Below is a small trained network, with its code and all its weights. Each question gives an input and a class and asks what happens when units are switched off, that is, made to give their printed mean instead of their output.

import numpy as np


def w(rows, s, z=0):
    codes = np.array(rows[::2]) - 128.0
    scale = np.full(codes.shape[1], s)
    scale[-1] = z or s
    return codes * scale


def f(y):
    return y / 2 * (1 + np.tanh(0.7978845608 * (y + 0.044715 * y**3)))


def log_softmax(a):
    a = a - a.max(-1, keepdims=True)
    return a - np.log(np.exp(a).sum(-1, keepdims=True))


def net(x, mask):
    res = np.array(x, float).reshape(1, 3) / 4 @ E
    y = f(res @ A[0][:, :-1].T + A[0][:, -1])
    res = res + np.where(mask, y, B[0][:, -1]) @ B[0][:, :-1]
    return log_softmax(res[-1] @ U[:, :-1].T + U[:, -1])


A, B = {}, {}
E = w([
[218,184,254,195,183,130],'x0',
[51,253,120,195,78,179],'x1',
[102,133,200,80,26,12],'x2',
],0.0077)
A[0] = w([
[202,165,212,152,146,148,67],'n0',
[95,98,74,90,99,158,67],'n1',
[155,128,66,153,183,225,30],'n2',
[195,149,193,171,178,124,209],'n3',
[140,126,223,188,202,127,113],'n4',
[84,79,37,127,111,136,114],'n5',
[86,206,120,160,86,151,89],'n6',
[172,72,134,91,135,126,254],'n7',
[82,109,86,74,101,139,54],'n8',
[99,201,111,169,86,148,75],'n9',
[48,100,78,87,120,123,130],'n10',
[147,105,92,166,181,207,41],'n11',
[175,74,122,85,155,100,150],'n12',
[123,135,107,138,198,254,246],'n13',
[89,86,50,78,114,146,126],'n14',
[142,83,94,170,179,153,142],'n15',
[113,128,183,84,53,78,66],'n16',
[213,74,113,62,163,91,42],'n17',
[91,112,84,100,102,115,209],'n18',
[97,155,228,94,56,56,120],'n19',
[55,116,74,88,129,119,91],'n20',
[77,193,130,163,91,159,78],'n21',
[110,133,170,87,52,65,103],'n22',
[83,181,137,181,85,167,205],'n23',
[172,64,127,108,172,69,113],'n24',
],0.0093,0.0064)
B[0] = w([
[182,184,176,100,114,123,177],'n0',
[165,162,207,103,144,152,164],'n1',
[104,106,128,87,174,154,182],'n2',
[150,173,122,105,112,90,215],'n3',
[164,184,140,100,121,129,185],'n4',
[156,170,161,104,128,118,198],'n5',
[162,95,129,154,101,181,182],'n6',
[129,121,69,151,87,119,212],'n7',
[161,143,175,115,136,152,159],'n8',
[170,89,142,155,105,188,173],'n9',
[168,160,140,112,122,120,196],'n10',
[110,94,179,92,204,189,168],'n11',
[153,107,97,165,97,160,183],'n12',
[111,118,81,103,151,113,255],'n13',
[155,184,176,107,111,102,204],'n14',
[118,111,108,118,138,138,172],'n15',
[109,98,129,73,198,186,176],'n16',
[185,84,179,164,106,251,174],'n17',
[144,157,102,110,128,107,203],'n18',
[95,114,82,80,195,147,216],'n19',
[163,149,160,113,126,127,176],'n20',
[150,87,138,155,100,193,176],'n21',
[109,116,103,102,175,159,190],'n22',
[145,102,75,152,91,149,221],'n23',
[162,111,107,138,97,180,179],'n24',
],0.013,0.01)
U = w([
[180,244,179,90,112,107,119],'0',
[91,80,104,74,245,144,100],'1',
[169,57,122,178,35,174,104],'2',
[86,152,33,137,63,32,253],'3',
[108,127,189,156,127,91,103],'4',
[123,113,206,162,123,96,104],'5',
[108,113,214,145,130,93,106],'6',
[87,118,177,161,129,82,100],'7',
],0.013,0.014)

Each question gives the input, the list of numbers given to net, and the class t.
The units are the neurons (one row each of A and B). Each row of codes is followed by its name. A weight is (code - 128) times the scale printed after its matrix; where a second scale follows, it is the last column's (A, B and U).
mask holds one flag per neuron, in row order. A switched-off neuron (its flag False) gives its mean, the last column of its row in B, instead of its output. The means were averaged over made-up inputs and are rounded, as every weight is.
A unit's drop is (log p(t) with every unit on - log p(t) with that unit switched off) / (log p(t) with every unit on - log p(t) with every unit switched off).
The circuit of an input: a set's keep is (log p(t) with only the set's units on - log p(t) with every unit switched off) / (log p(t) with every unit on - log p(t) with every unit switched off). Starting from the 12 units with the biggest drops (on a tie, the unit counted first), units are removed one at a time, each time the one whose removal leaves the highest keep (on an exact tie, the one counted first), for as long as the keep stays at least 0.8.
units of the circuit, in order: the units of the circuit, biggest drop first
k most important neurons: the k neurons with the biggest drops, biggest first
drop of u: that unit's drop, to one decimal
input [4,-3,5], class 1: units of the circuit, in order : [n19]
input [-6,-8,-1], class 2: 2 most important neurons : [n17; n12]
input [6,2,-7], class 1: 4 most important neurons : [n13; n11; n2; n14]
input [-7,-8,-4], class 2: 2 most important neurons : [n17; n12]
input [-6,-5,7], class 1: 3 most important neurons : [n16; n22; n19]
input [-5,0,7], class 1: 2 most important neurons : [n19; n16]
input [6,-5,-5], class 0: 2 most important neurons : [n3; n4]
input [-7,-5,8], class 1: 4 most important neurons : [n16; n19; n22; n3]
input [-3,-7,8], class 1: 3 most important neurons : [n19; n16; n22]
input [4,-7,7], class 1: 4 most important neurons : [n19; n16; n22; n23]
input [-8,-5,8], class 0: 2 most important neurons : [n14; n10]
input [3,-3,4], class 1: 2 most important neurons : [n19; n14]
input [-1,-4,-3], class 2: 2 most important neurons : [n19; n17]
input [-8,-6,8], class 0: most important neuron : [n14]
input [-1,3,-3], class 3: drop of n16 : 0.3
input [0,-8,5], class 2: drop of n17 : 0.2
input [-8,3,1], class 0: drop of n2 : 0.0
input [-5,8,-7], class 2: drop of n6 : 1.9
